Here is a tiny trained network, its code and every weight. The questions are about switching its units off for an input and a class, where a switched-off unit gives its printed mean instead of its output.

import numpy as np


def w(rows, s, z=0):
    codes = np.array(rows[::2]) - 128.0
    scale = np.full(codes.shape[1], s)
    scale[-1] = z or s
    return codes * scale


def norm(h):
    return h / np.sqrt((h * h).mean(-1, keepdims=True) + 1e-5)


def f(y):
    return y / 2 * (1 + np.tanh(0.7978845608 * (y + 0.044715 * y**3)))


def log_softmax(a):
    a = a - a.max(-1, keepdims=True)
    return a - np.log(np.exp(a).sum(-1, keepdims=True))


def net(x, mask):
    res = np.array(x, float).reshape(1, 4) / 4 @ E
    u = 0
    for l in range(2):
        y = f(norm(res) @ A[l][:, :-1].T + A[l][:, -1])
        res = res + np.where(mask[u : u + 12], y, B[l][:, -1]) @ B[l][:, :-1]
        u += 12
    return log_softmax(norm(res)[-1] @ U[:, :-1].T + U[:, -1])


A, B = {}, {}
E = w([
[153,121,116,161,199,132,252,56,70,118,113],'x0',
[182,133,135,49,202,133,147,54,144,210,146],'x1',
[133,129,36,118,114,124,132,135,124,112,198],'x2',
[124,123,126,126,127,138,127,126,129,126,126],'x3',
],0.003)
A[0] = w([
[137,120,121,127,136,76,120,138,130,121,118,86],'0.n0',
[95,90,194,177,131,128,155,121,111,110,55,61],'0.n1',
[104,115,115,210,113,116,213,141,48,46,104,83],'0.n2',
[116,155,63,159,104,133,159,156,80,77,178,40],'0.n3',
[52,124,136,168,66,125,26,220,181,71,125,199],'0.n4',
[169,136,120,110,211,161,181,67,113,173,135,3],'0.n5',
[131,106,61,84,111,118,80,131,178,161,186,90],'0.n6',
[128,145,252,98,126,132,87,142,162,152,65,136],'0.n7',
[141,148,230,90,132,146,103,138,151,159,72,69],'0.n8',
[123,136,135,152,131,133,77,162,158,100,113,71],'0.n9',
[169,141,146,19,104,111,48,117,206,231,161,74],'0.n10',
[86,81,222,187,129,157,159,127,104,113,23,95],'0.n11',
],0.0038,0.0023)
B[0] = w([
[119,128,120,131,120,134,136,120,130,121,128,121],'0.n0',
[136,169,157,105,122,169,90,156,111,104,166,155],'0.n1',
[77,113,124,182,170,144,34,166,193,94,130,190],'0.n2',
[111,82,92,155,142,93,132,89,173,160,103,149],'0.n3',
[181,133,131,74,113,107,217,49,82,199,136,254],'0.n4',
[127,137,125,107,2,117,104,134,122,159,136,161],'0.n5',
[160,165,122,80,158,149,112,207,118,66,158,161],'0.n6',
[79,54,116,164,139,135,158,53,157,162,81,179],'0.n7',
[92,74,99,166,121,114,151,65,147,154,106,155],'0.n8',
[162,130,133,108,178,126,179,75,116,158,128,137],'0.n9',
[95,116,115,178,186,196,83,211,174,37,110,199],'0.n10',
[158,208,171,103,137,208,83,176,89,99,181,183],'0.n11',
],0.0038,0.0058)
A[1] = w([
[83,96,44,182,171,91,122,170,151,48,154,88],'1.n0',
[37,22,55,228,172,106,120,122,195,87,61,41],'1.n1',
[111,137,131,126,151,178,163,10,96,209,162,75],'1.n2',
[92,208,107,212,159,134,95,142,74,57,215,4],'1.n3',
[134,131,238,111,66,119,172,62,95,205,45,42],'1.n4',
[175,169,254,106,89,58,180,82,87,189,46,66],'1.n5',
[96,13,110,122,96,48,183,49,148,177,56,80],'1.n6',
[207,111,179,61,162,143,122,97,180,182,80,132],'1.n7',
[212,219,200,68,93,117,175,134,36,135,169,96],'1.n8',
[180,136,49,54,72,22,196,131,74,159,180,57],'1.n9',
[98,200,204,187,205,123,61,225,137,40,101,29],'1.n10',
[73,87,232,153,179,166,80,150,177,132,6,72],'1.n11',
],0.0037,0.0027)
B[1] = w([
[127,85,149,41,108,136,109,164,167,178,76,189],'1.n0',
[64,41,89,159,149,100,83,75,196,242,33,207],'1.n1',
[133,132,119,107,49,75,113,190,146,136,137,203],'1.n2',
[87,114,158,154,170,158,89,105,132,122,102,163],'1.n3',
[94,73,159,32,122,191,133,234,108,87,95,237],'1.n4',
[79,70,135,59,156,208,76,219,148,94,97,228],'1.n5',
[137,182,157,126,139,172,121,154,77,74,159,207],'1.n6',
[75,103,134,187,117,103,123,140,110,109,94,187],'1.n7',
[94,90,115,176,150,95,132,96,149,147,99,225],'1.n8',
[191,206,112,223,107,55,159,35,151,166,170,255],'1.n9',
[186,192,166,106,113,120,190,80,45,86,188,220],'1.n10',
[179,168,45,212,142,2,156,37,112,152,180,227],'1.n11',
],0.0042,0.0032)
U = w([
[29,21,236,6,34,220,199,254,34,137,24,200],'0',
[31,12,38,237,224,94,36,17,239,238,18,150],'1',
[244,234,33,174,19,5,233,9,135,226,238,136],'2',
[211,189,38,10,233,242,19,254,220,4,233,1],'3',
[146,254,241,243,234,206,98,36,6,6,208,97],'4',
],0.0068,0.0029)

Each question gives the input, the list of numbers given to net, and the class t.
The units are the neurons (one row each of A and B). Each row of codes is followed by its name. A weight is (code - 128) times the scale printed after its matrix; where a second scale follows, it is the last column's (A, B and U).
mask holds one flag per neuron, layer by layer. A switched-off neuron (its flag False) gives its mean, the last column of its row in B, instead of its output. The means were averaged over made-up inputs and are rounded, as every weight is.
A unit's drop is (log p(t) with every unit on - log p(t) with that unit switched off) / (log p(t) with every unit on - log p(t) with every unit switched off).
The circuit of an input: a set's keep is (log p(t) with only the set's units on - log p(t) with every unit switched off) / (log p(t) with every unit on - log p(t) with every unit switched off). Starting from the 12 units with the biggest drops (on a tie, the unit counted first), units are removed one at a time, each time the one whose removal leaves the highest keep (on an exact tie, the one counted first), for as long as the keep stays at least 0.8.
units of the circuit, in order: the units of the circuit, biggest drop first
top k neurons: the k neurons with the biggest drops, biggest first
k most important neurons of layer l: the k neurons of layer l with the biggest drops, biggest first
drop when u is switched off: that unit's drop, to one decimal
input [5,-3,1,-7], class 1: top 3 neurons : (1.n1; 0.n2; 0.n3)
input [-1,-7,1,-3], class 2: units of the circuit, in order : (0.n4)
input [8,-2,7,-4], class 1: top 2 neurons : (0.n4; 0.n2)
input [-6,-8,1,-7], class 2: top 2 neurons : (1.n9; 0.n4)
input [1,1,1,8], class 2: top 2 neurons : (0.n7; 1.n9)
input [-3,-8,1,-2], class 2: top 2 neurons : (1.n9; 0.n4)
input [1,-4,-6,-5], class 4: top 2 neurons : (0.n11; 0.n2)
input [-7,0,4,-1], class 2: 3 most important neurons of layer 0 : (0.n4; 0.n2; 0.n11)
input [-5,8,1,-4], class 3: 2 most important neurons of layer 1 : (1.n10; 1.n8)
input [2,1,-5,-2], class 0: top 2 neurons : (0.n10; 0.n2)
input [-1,-5,8,-2], class 2: top 2 neurons : (0.n4; 0.n10)
input [-1,7,4,-1], class 3: top 2 neurons : (0.n10; 0.n4)
input [-8,-7,2,2], class 2: drop when 1.n9 is switched off : 0.5
input [1,-3,-7,-3], class 4: units of the circuit, in order : (0.n11)
input [8,-6,3,3], class 1: drop when 1.n1 is switched off : 0.1
input [2,-4,-4,1], class 4: drop when 0.n11 is switched off : 0.5
